Here is a tiny trained network, its code and every weight. The questions are about switching its units off for an input and a class, where a switched-off unit gives its printed mean instead of its output.

import numpy as np


def w(rows, s, z=0):
    codes = np.array(rows[::2]) - 128.0
    scale = np.full(codes.shape[1], s)
    scale[-1] = z or s
    return codes * scale


def norm(h):
    return h / np.sqrt((h * h).mean(-1, keepdims=True) + 1e-5)


def f(y):
    return y / 2 * (1 + np.tanh(0.7978845608 * (y + 0.044715 * y**3)))


def log_softmax(a):
    a = a - a.max(-1, keepdims=True)
    return a - np.log(np.exp(a).sum(-1, keepdims=True))


def net(x, mask):
    res = np.array(x, float).reshape(1, 8) / 4 @ E
    u = 0
    for l in range(3):
        y = f(norm(res) @ A[l][:, :-1].T + A[l][:, -1])
        res = res + np.where(mask[u : u + 4], y, B[l][:, -1]) @ B[l][:, :-1]
        u += 4
    return log_softmax(norm(res)[-1] @ U[:, :-1].T + U[:, -1])


A, B = {}, {}
E = w([
[124,132,125,127,131,141,126,124],'x0',
[140,137,130,137,131,124,131,130],'x1',
[133,133,128,132,133,128,130,130],'x2',
[122,121,128,126,130,131,126,129],'x3',
[44,137,189,239,128,104,136,65],'x4',
[124,124,123,129,123,127,125,128],'x5',
[126,132,126,125,127,128,125,126],'x6',
[138,107,2,141,127,116,228,48],'x7',
],0.0036)
A[0] = w([
[200,112,67,20,102,202,247,190,40],'0.n1',
[89,142,112,166,100,120,185,100,4],'0.n2',
[234,19,113,73,141,179,65,171,42],'0.n3',
[177,108,7,122,146,108,146,44,132],'0.n4',
],0.002,0.0022)
B[0] = w([
[175,78,104,185,146,54,56,124,195],'0.n1',
[178,52,128,188,196,73,187,60,21],'0.n2',
[65,89,107,252,179,57,103,123,141],'0.n3',
[129,95,148,107,189,147,170,213,254],'0.n4',
],0.0033,0.00072)
A[1] = w([
[60,171,163,239,87,90,125,66,47],'1.n1',
[213,135,77,29,71,137,108,198,1],'1.n2',
[6,222,156,191,127,171,201,10,80],'1.n3',
[169,96,178,68,165,202,148,148,131],'1.n4',
],0.0024,0.0028)
B[1] = w([
[209,18,86,96,133,136,66,81,163],'1.n1',
[158,20,141,227,143,55,79,1,133],'1.n2',
[220,46,177,128,148,67,89,115,247],'1.n3',
[125,200,118,111,141,128,108,55,156],'1.n4',
],0.0036,0.0014)
A[2] = w([
[147,134,92,140,90,124,155,140,7],'2.n1',
[121,124,34,129,116,139,252,67,113],'2.n2',
[75,102,184,218,122,114,156,40,86],'2.n3',
[211,102,49,49,123,143,106,179,37],'2.n4',
],0.0049,0.0018)
B[2] = w([
[120,100,164,159,167,96,74,106,112],'2.n1',
[63,225,254,87,63,197,34,209,255],'2.n2',
[199,78,15,108,187,81,167,96,202],'2.n3',
[140,62,109,212,170,68,183,37,210],'2.n4',
],0.006,0.0038)
U = w([
[54,210,209,100,39,214,118,211,246],'0',
[190,3,62,189,167,48,148,29,10],'1',
],0.0048,0.0012)

Each question gives the input, the list of numbers given to net, and the class t.
The units are the neurons (one row each of A and B). Each row of codes is followed by its name. A weight is (code - 128) times the scale printed after its matrix; where a second scale follows, it is the last column's (A, B and U).
mask holds one flag per neuron, layer by layer. A switched-off neuron (its flag False) gives its mean, the last column of its row in B, instead of its output. The means were averaged over made-up inputs and are rounded, as every weight is.
A unit's drop is (log p(t) with every unit on - log p(t) with that unit switched off) / (log p(t) with every unit on - log p(t) with every unit switched off).
unit that matters most: the unit with the biggest drop
k most important neurons: the k neurons with the biggest drops, biggest first
k most important neurons of layer l: the k neurons of layer l with the biggest drops, biggest first
drop when u is switched off: that unit's drop, to one decimal
input [-7,-5,-7,-2,-8,-3,3,-7], class 1: 2 most important neurons -> (2.n2, 2.n4)
input [-1,5,2,-6,8,3,6,8], class 0: 3 most important neurons -> (2.n2, 2.n4, 1.n2)
input [4,-1,5,-2,7,-8,-8,7], class 0: 2 most important neurons -> (2.n2, 2.n4)
input [-6,0,-3,-3,-7,8,0,-5], class 1: 2 most important neurons -> (2.n2, 2.n4)
input [-6,-7,2,8,2,6,2,-1], class 1: 2 most important neurons -> (2.n2, 0.n4)
input [-4,-8,-5,8,-2,-1,-7,2], class 0: 2 most important neurons of layer 1 -> (1.n3, 1.n1)
input [-6,7,-3,0,2,-5,3,-1], class 1: 2 most important neurons -> (2.n2, 0.n4)
input [0,-2,-7,4,-7,-1,-7,8], class 0: 3 most important neurons -> (2.n2, 2.n3, 1.n3)
input [4,4,1,-6,1,0,3,0], class 1: unit that matters most -> 1.n3
input [2,2,-6,-2,-3,1,2,7], class 0: drop when 2.n2 is switched off -> 1.2
input [-2,4,0,-7,2,6,-4,3], class 0: drop when 2.n2 is switched off -> 0.5
input [0,6,1,1,5,4,6,-4], class 1: drop when 2.n3 is switched off -> 0.7
